Here are made-up things, facts about them, and rows of numbers that follow some of those facts. Name the thing behind each unnamed row.

Some facts about the things:
babruklar ρ:sozuk τ:390
banok ρ:troke τ:917
biman ρ:plofligruk τ:390
bisek ρ:nevogri τ:390
bitrek ρ:bregral τ:359
boder ρ:dubru τ:390
boklik Π:vumo grilan klupas ρ:ludruk Θ:mubil τ:390
brafegram Π:grupeska gibuskim ρ:letiklek Θ:brisen τ:390
brarik ρ:puza τ:390
brarus Π:skapum ρ:gipli τ:390
braza ρ:nebir τ:390
bregral ρ:mubil τ:359
brezan ρ:stogi τ:917
brimim ρ:mubil Θ:sizuk τ:390
brisen Π:studrasom ρ:vukes τ:390
britu ρ:sozuk τ:359
brodum Π:skogro stono ρ:letiklek Θ:rolabe τ:390
broskik Π:skefo kezus ρ:plofligruk Θ:febor τ:390
brotas ρ:fupun τ:359
brudam Π:gaken luflomak plitak bubin ρ:radas Θ:letiklek τ:917
bubin ρ:vukes τ:390
buzo ρ:radas τ:390
dagegra Π:dapi grilan ρ:dubru τ:390
dapi ρ:drupak τ:359
debolor ρ:sozuk τ:359
dekek ρ:gipli τ:359
deskotrir Π:ludruk ρ:grigal τ:390
donugris Π:gumomos nabukle ledrebres puza ρ:letiklek τ:917
dreflutram Π:dekek gidrum ρ:stogi τ:917
dreredes Π:kladrik zipanun gaken buzo tupi ρ:ruzovom τ:390
dresas Π:staniko sorus gredesti ρ:dekek Θ:matrir τ:390
drezum ρ:dekek Θ:zipanun τ:390
dribrik ρ:plobre τ:917
drilur ρ:nebir τ:359
drofu ρ:druflum τ:390
drova ρ:ludruk τ:390
druflum Π:grilan zeflatram ρ:nevogri τ:917
drupak Θ:brimim τ:917
dubru τ:390
dugru Π:brezan ρ:grigal τ:359
dumon Π:kligrul ρ:gumomos τ:359
fastu Π:mubil ρ:gipli Θ:brafegram τ:390
fasur ρ:klare τ:359
febor Π:plogar gibuskim babruklar ρ:mubil τ:390
febro Π:debolor sorus puza ρ:plofligruk τ:390
feple Π:bitrek giplobis ρ:mubil τ:390
fibrur ρ:fupun τ:917
fipuzom ρ:mubil τ:390
fiskas Π:kladrik braza bregral ρ:gode τ:359
fisker Π:vadapin ρ:ruzovom τ:359
fizek Π:britu goki skogro ρ:druflum τ:359
flastem Π:gronon ρ:letiklek Θ:grilan τ:359
flebos Π:sulur ρ:dekek τ:359
flezis ρ:dekek τ:359
flezostin Π:poze plugropen ρ:vukes τ:917
flobo ρ:nevogri τ:390
flolor ρ:letiklek Θ:stalibri τ:917
flomen ρ:grenidrus τ:390
fludreskor ρ:gumomos τ:359
flustur ρ:gode τ:359
fostir Π:tupi nedotam stalibri brotas ρ:gagam τ:359
fuge Π:grupeska kezus ρ:plofligruk τ:390
fuger Π:debolor plobuflo mubil fludreskor plitak ρ:druflum τ:390
fupun ρ:gipli τ:390
fusto ρ:fupun Θ:pifik τ:390
gagam Π:trebon zefulur bisek suklese nedotam ρ:gipli τ:390
gaken ρ:vadapin τ:917
geda ρ:bregral Θ:debolor τ:390
gefler Π:ledrebres ρ:ruzovom τ:390
gibuskim ρ:dekek Θ:dugru τ:359
gidrum ρ:sozuk Θ:vekekle τ:359
gines ρ:sozuk Θ:zurin τ:917
gipli Π:zifum flolor rosi τ:359
giplobis ρ:vukes Θ:drezum τ:390
gode ρ:dubru τ:390
goki ρ:druflum τ:390
gosku ρ:radas Θ:nubode τ:917
grebriten ρ:ludruk τ:917
gredesti ρ:bregral τ:390
grenidrus Π:fasur tepose grebriten ρ:troke τ:390
grigal Π:staniko muplo kezus nedotam ρ:klare τ:917
grilan ρ:stogi Θ:kladrik τ:390
grokizal ρ:vadapin Θ:brodum τ:917
gronon ρ:bregral τ:390
gropim ρ:feple τ:359
groseskor ρ:vukes τ:390
grubo Π:groseskor plitren buzo ρ:gagam τ:917
grufan ρ:radas Θ:biman τ:390
grupeska ρ:ragrale τ:390
gufiklel Π:gumomos gines ρ:plugropen Θ:gagam τ:917
gumomos ρ:gipli Θ:ropun τ:359
kabis Π:tramer ρ:gipli Θ:vumo τ:390
kaskazol ρ:bregral τ:390
kaskul Π:skasa fipuzom plitren bitrek troke ρ:sozuk τ:359
kemo Π:litrol mebrun plobre ρ:gipli τ:390
kezus ρ:bregral τ:390
kibitrak Π:gaken fibrur ρ:plobre τ:359
kife Π:suklese ρ:ragrale τ:359
kladrik ρ:ruzovom τ:390
klare Π:gidrum brezan plofligruk zurin Θ:fipuzom τ:390
klesu Π:tuplola gibuskim ρ:ludruk τ:917
kligrul ρ:gode τ:359
klogunir ρ:nevogri τ:390
klopedim Π:tregrok britu bregral grebriten ρ:nebir τ:917
kluke Π:dribrik rolak grilan sogutrun ρ:vukes τ:359
klupas ρ:plobre τ:390
ledrebres ρ:vadapin τ:390
lesti Π:skuflimim migre drilur ρ:plugropen τ:359
letiklek Π:grilan gropim mebrun flustur Θ:geda τ:390
litrol ρ:sozuk τ:390
ludruk ρ:letiklek τ:917
lufloflum Π:skubak geda plugropen ρ:gagam τ:359
luflomak ρ:dubru Θ:sevo τ:359
lupla ρ:ludruk τ:917
mabor ρ:mubil τ:390
maro Π:kaskazol nabukle stono ρ:fupun τ:390
matrir Π:kligrul dekek ρ:fupun τ:359
mebrun ρ:klupas τ:390
metiflas Π:luflomak ρ:rolak τ:390
mezar Π:flobo boder plugropen klogunir nabukle sulur ρ:feple τ:917
migre ρ:gumomos τ:390
momum ρ:druflum Θ:klare τ:359
mubil τ:390
muplo ρ:troke τ:359
mustur Π:dekek ρ:gagam τ:390
nabukle ρ:gipli Θ:skefo τ:390
nanil ρ:grigal τ:359
nebir Π:bregral ρ:mubil τ:390
nedotam ρ:gagam τ:359
nevogri Π:plobuflo fipuzom τ:390
nibri ρ:nebir Θ:stavan τ:359
niske Π:skapum giplobis skiner ρ:letiklek τ:359
nodar Π:skuflimim kezus stalibri ρ:vukes τ:359
nubode Π:plogar fasur plazu ρ:gagam τ:390
nuplonu ρ:grenidrus τ:390
pifik Π:tunok ρ:nevogri Θ:ragrale τ:390
plazu ρ:kemo Θ:boklik τ:917
plimum ρ:vukes τ:917
plitak ρ:plugropen τ:390
plitren ρ:zigral τ:917
plobre τ:390
plobuflo ρ:drupak Θ:grigal τ:390
plofligruk ρ:nevogri τ:359
plogar ρ:fupun τ:390
plosator ρ:vadapin Θ:grokizal τ:390
plovum Π:dekek rurir ρ:nevogri τ:359
plugropen ρ:klare τ:359
poze ρ:druflum τ:359
pugru ρ:rolak τ:390
puza ρ:drupak Θ:gufiklel τ:359
radas Π:mubil ρ:mubil Θ:tidron τ:390
rafi ρ:fupun τ:917
ragrale Π:grufan ρ:dubru Θ:gidrum τ:359
ramik ρ:grenidrus Θ:rafi τ:390
ridro ρ:gode Θ:vetes τ:359
rolabe Π:bisek fibrur ρ:vadapin Θ:brarik τ:390
rolak τ:359
ropun Π:pugru rosi rafi ρ:grenidrus Θ:migre τ:359
rosi ρ:nebir τ:359
rurir ρ:druflum Θ:zastu τ:359
rustas Π:stalibri flezis gronon ρ:vadapin τ:917
ruzovom Π:dubru momum ρ:klare τ:390
sarom ρ:drupak τ:390
setra ρ:bregral τ:359
sevo Π:braza flomen fusto ρ:vukes τ:359
sizuk Π:plimum litrol gode grufan ρ:sozuk τ:390
skapum ρ:vukes τ:359
skasa ρ:troke τ:359
skefo ρ:gode Θ:skiplin τ:390
skiner ρ:stogi Θ:gumomos τ:390
skiplin Π:plugropen skapum babruklar ρ:drupak Θ:plobuflo τ:390
skogro ρ:bregral τ:359
skubak ρ:feple τ:390
skuflimim ρ:nebir τ:917
sogutrun ρ:vukes Θ:gosku τ:359
sorus ρ:sozuk Θ:trutrek τ:359
sozuk τ:390
stalibri ρ:grigal Θ:metiflas τ:390
staniko ρ:grenidrus τ:359
stanom Π:skasa flobo pugru ρ:plobre τ:390
stavan Π:dubru fasur ρ:gipli τ:390
stefel Π:vetes fupun brimim gronon ρ:kemo τ:917
stiskiklar ρ:gode Θ:deskotrir τ:390
stogi ρ:gipli τ:917
stono ρ:fupun τ:917
studrasom ρ:fupun τ:390
studren Π:stiskiklar sogutrun babruklar rafi banok zurin ρ:sozuk Θ:flastem τ:359
stuska Π:flobo bitrek mabor goki ρ:fupun τ:390
suklese ρ:druflum τ:917
sulur ρ:stogi τ:390
sunis Π:rolak trotres sarom tuplola gibuskim bregral bubin ρ:radas Θ:ramik τ:390
tasti Π:giplobis ρ:radas Θ:drupak τ:390
teflide Π:kaskazol banok ρ:rolak τ:390
temi Π:tuplola fludreskor nabukle tepose puza ρ:gagam Θ:zuzo τ:390
tepesta Π:plogar pugru fludreskor ρ:dubru τ:390
tepose ρ:puza τ:390
tidron Π:kligrul sogutrun ρ:plofligruk Θ:gronon τ:390
tramer ρ:klare τ:390
trebon ρ:gipli τ:359
tregri Π:grupeska grokizal studrasom biman flomen skogro ρ:troke τ:390
tregrok ρ:bregral τ:359
troke τ:917
trotres ρ:zigral Θ:studren τ:359
trutrek Π:ludruk ρ:druflum Θ:radas τ:390
tunok ρ:stogi τ:390
tupi ρ:grigal τ:390
tuplola ρ:vadapin τ:359
vadapin ρ:dubru τ:390
vekekle Π:momum ledrebres ρ:troke τ:359
vetes ρ:ludruk τ:390
viklam Π:biman ρ:kemo τ:917
voten Π:kezus ρ:druflum Θ:fasur τ:359
vukes ρ:sozuk τ:390
vumo ρ:troke τ:390
zastu ρ:gumomos Θ:fuger τ:359
zeflatram ρ:grigal τ:390
zefulur ρ:druflum τ:390
zifum ρ:ragrale τ:390
zigral Π:kladrik drofu ρ:gipli τ:390
zipanun ρ:letiklek Θ:broskik τ:359
zurin ρ:feple τ:917
zuvom Π:skefo ρ:dubru τ:917
zuzo ρ:radas Θ:giplobis τ:390

Some things and their rows:
grebriten:  11  -8  69   5   5  -7  -1   0  -1 -20  -7 -15   6 -19   1  -3   8  -7  -5   9  -3 -12  -7  25   6  -5   4  -5   7  -7   5   9  -2  -3  -5
momum:   8  11 -17  -3  -6  12  -3   3  -8  17  28   8  -3   8   0  -3  11   3  10   0   2  21  -4 -12  -1 -11  13  10  -5   7  -3 -11  -1   2  -5
brisen:  -1 -11  -1  -2   3  -2  -1  -7   2  -7   1   1  -1   4   3   1   0  -5   0  -2  -8 -10   1   5  -1   4  -6   6   5   7  -6  -4  -5   0   1
brafegram:   5  -2  -3   3   0  -8  -5 -14   4   2   9   7   6   5   2   5   2 -11   2  -1   2  -1 -11   7  -6   9  -9   0   1   0  -3   1  -3  -3   6
grupeska:  -2  -6   5 -10   0  -9  -3  -4  -2  -6   1  -1  -5  -2   3  -3   5   3   1  -1  -3 -23  -3   4  -1   4  -4   2   7   3  -6  -5  -6  -2  -1
rafi:   4  -9  57   4   4  -6   4  -2  13 -12 -12 -19  11 -23  -4  -4  14  -7 -10  14  12 -16   4  15   0  -4   3 -11   1 -22  10   7   0  -3   0
troke:  -1  -2  59   6   4  -7  -1  11  -8 -12 -20 -15  12 -12  -5   2  -4   6  -8  10  -6  15 -15  21  11  -9  -6 -13   8  -7   8  19  -1  -4  -1
sunis:  11   0   0  11   0  -7  -4 -12   0  -3   1  11   7   1   6   6 -15 -14   3 -10   2  -2 -10  10  -5  19  -7  -3   0   0   3   9   5   0   3
kluke:   3   3  -6  -3   4  18   4   6   0   6  17   6 -11  12  -1  -4  -8  -7   8  -7 -10  20  11 -10   0 -10  13  15 -12  16  -2  -8  -1   4  -3
dresas:  -3   1 -24   4  -1 -12  -4 -15  11   6   0   1   7   3  -4  10   5  -9  -6   2  11  -7  -3  -1  -5   8  -8  -6  -1  -6  -3   1   1  -4  10
dekek:  -9  28  -6 -18  -3   8   6  17  -4  17   3  -3  -9   4 -13  -8  -6  11   0  -6   8  18   9 -24  -1 -12   7 -11 -15  -4   8   0   2   0   1
gipli: -11  29 -15  -7  -1   5   4   9  -6  17  -6  -2  -2   9 -17   1 -20  -2  -5 -14   4  36  11 -24  -1 -15   6  -9 -19   1   1   1   2  -1   4
flebos:  -2  15 -20   2  -5  10   3   3  -4  13  -2   0  -4   4  -7  -1  -5  -1   0  -9   4  17  16 -23  -1 -13  15   6 -11   4  -2 -13   2   4  -5
sulur:  -5  -1   3  -5  -3  -8   2  -7   5   0 -12  -5   4  -7   0  -4   8   0  -4  -2  11 -15   7  -7  -8   2  -8  -4   2 -12  -1 -10  -4   1   0
sorus:   5   8 -29  -2  -8  10  -3   0 -11  21  30   6  -8   6  -2   1  13   5   9  -1   5  17  -1 -12   2  -9  15  14  -2   6   4 -15   0   1  -4
stalibri:  -4  -6 -30  -4  -4  -9  -6  -7   6   7  12   3   1   2   4   7  17   8   1  11   6 -15 -11   0  -1   6  -5  -1   7  -2  -4   1   0  -5   6
flomen:   0  -5   2  -8  -1  -8  -2  -5  -1  -6   2   0  -6  -3   3  -3   3   1   0  -2  -2 -21   0   5   0   5  -4   1   6   1  -3  -4  -6  -1  -1
dugru:  -1   6 -17   1   0  19   6   9  -5   8   9   6  -8   9  -1  -3  -6   3   5  -5  -7  19  11 -15   0 -12  11  12 -10  11  -2  -8   3   4  -5
donugris:   6 -13  53  18   6  -3   1  -2   1 -17 -16 -12  14 -12   0   5  -2 -12  -8   7  -8   7  -3  25   6  -6   1  -3   6  -5   2  10   1  -1  -3

Rows to name:
No name comes twice in this set of rows, the named rows included.
  2   8   6  -5  -5 -11  -2 -17   9   8   7  -2  11  -8  -4  -1  20  -2   0  -7  20 -13  -7  -4 -10   7  -8  -7   3 -15   4  -8  -2  -1   5 -> nabukle
  4  -7  -1  -1   1   0   1  -4   6   3  11   4   7   2   6  -3  12  -2   5   3   4  -3 -12   6  -9   8 -13   2   3  -7   0  -3  -3   2   4 -> stiskiklar
  5 -21  49  17   7   1   2   0   5 -16 -15 -14  13 -11   1   3   7  -8  -7  12  -8   7  -1  23   4  -7  -1   1   7  -5   4   7  -1   1  -3 -> flezostin
  9 -14  64   4   9   0   4   3  10 -20  -3 -14   6 -18   1  -4   7  -6  -4  14  -2 -13  -4  26   4   1   2  -7   2 -11  10  14  -2  -2  -2 -> dribrik
  1  -8  45   6   2 -10   0  -1   4 -13 -17 -19  10 -21  -6   2  12  -3 -12  15   8 -12   2  15   5  -7   5 -12   5 -15   7   6   1  -4  -2 -> plitren
  1   4  -4  -9  -4 -15  -4 -15  10   5   9  -1   3  -4  -3   3  14 -10  -2   3  18 -19  -6  -3  -7   8  -5  -9  -2 -12  -1  -1  -2  -7   8 -> fusto
 10  -3  53   5   2 -11  -2  -6  11  -6   1 -14  16 -19  -6   4  18 -12  -7  15  15  -6 -11  21   1  -2   2 -14   2 -22  10  12   0  -6   2 -> plazu
  1   5  -2   3   0 -13  -4 -16   7   5  -1   2  11   3  -4   8   0 -18  -4  -6  10  -1  -7   4 -11   7  -8  -7  -3 -10   1   0  -2   2   8 -> temi
 -1 -21  24  17   7  -4  -2   2   6 -15 -13 -15   7  -8  -1  11   3  -3 -11  19 -12   0   0  24  12  -6   3  -2   7   0   3  16   2  -7   3 -> rustas
  0  -6 -18   2   0  -3  -2  -9   8   3   9   4   5   4   4   4  11  -3   3   5   6  -6  -8   4  -6   9 -11   0   2  -5  -3   1  -1  -2   6 -> ramik
  0  35 -10 -14  -8   0  -3   8 -10  26  14   2   2   5 -15  -2  -2   4   2  -7  15  31  -7 -22  -2 -13   7 -13 -12  -4   5   0   0  -3   2 -> gumomos
 -7   5  50  -1   6 -12   3   7   5  -8 -21 -19  10 -16 -14   4  -6  -3 -16  11   5   7  -5  15   6  -6  -4 -23  -2 -16  12  24   0  -8   8 -> stogi

The same things again, as new rows of numbers:
Some rows with their names:
drova:   7   6  10   0   4 -14   9  -9  -1 -28 -11   1  -3
fuger:  22   1  10 -10  15  -5  15  -6  -2 -22   0  -8   2
drofu:   1   3  16   4   6 -18   9 -11   5 -29 -11   2   1
skapum: -17 -10  11   2  -5  21  43   8  -1   0 -11  23  -8
dagegra:  10  22  12  -7   5 -11   6   0  -5 -28 -20   1  -7
tregrok: -15 -18  12  -4   6  14  48  12   0   0  -7  20 -11
skefo:  -1   3  16   5   3 -22   7 -13   8 -27  -8   4  -1
dugru:  -1  -1  12 -11   3  24  35  20  -4  11  -7  22 -15
rustas:   4  -2   5 -18  15  -5  24  -3   0 -19  -7  21 -24
fiskas:  -5 -18   1 -15   6  13  42  22  -5  -2  -3  19 -19
babruklar:   0  14  17  10  -3  -6  13 -16  -1 -27 -17   1   6
skogro: -20 -19  15   2   3  15  45   8   6   1  -7  20 -10
vekekle:   2 -11   6 -13   4  22  40  17   0  11   1  17 -11
zefulur:   1   0  15   6   6 -20   8  -8   9 -27 -10   4  -5
flezostin:   5   9   2 -14   9   7  32 -11  -9 -20 -10  14 -13
rafi:  10   9   4  15  -4   5  16 -17 -18  -6   6  38   5
plugropen: -17 -13   6   3 -16  21  45   3   4   2 -13  19  -8
nabukle:  -3  -3 -12  16 -22 -20   8 -21 -13 -33   0  12  17
troke:  -3   0   3  -7  -5   4  30 -23   6 -18  -9  15 -11

Name these rows:
No name comes twice in this set of rows, the named rows included.
 -4  -1   9   0   2   2  33 -25   0 -19  -5  21  -7 -> grebriten
-15 -22   0 -11   4   1  38  26  -3 -10 -11  23 -23 -> voten
 14   9  18   2   7  -9   6 -10   7 -15  -3   2   3 -> brarik
-14  -4   8  -7 -17  22  35  11   5   1 -18  20 -19 -> plofligruk
-14 -11   9   1  -2  17  44  12  -4   1  -8  22 -10 -> poze
 25 -12  25  21   8   6  26   5   2 -60 -39   5 -18 -> zuzo
 30  -9 -10  -9 -16 -12 -10  -6   7 -16   0   7 -10 -> gagam
  4  17   4 -19   1   5  22  -8  -2 -17 -18  15 -22 -> druflum
 14  -4   5 -12  14 -21   9  -1   0 -30  -6  -2  -7 -> dreredes
 -5 -21   2 -17   6   6  34  27   1  -1  -6  23 -27 -> nodar
 -9 -24 -10  11 -25  16  35   3 -10   3   3  33   0 -> fludreskor
 -4 -18 -12   2 -22  12  27  14 -11   4   0  35  -9 -> zastu
 10  15  22   7   0  -9   3 -11   4 -18 -12   4   0 -> vumo
-19 -18  12  -1  -6  18  45   4  11   1 -12  18 -13 -> bregral

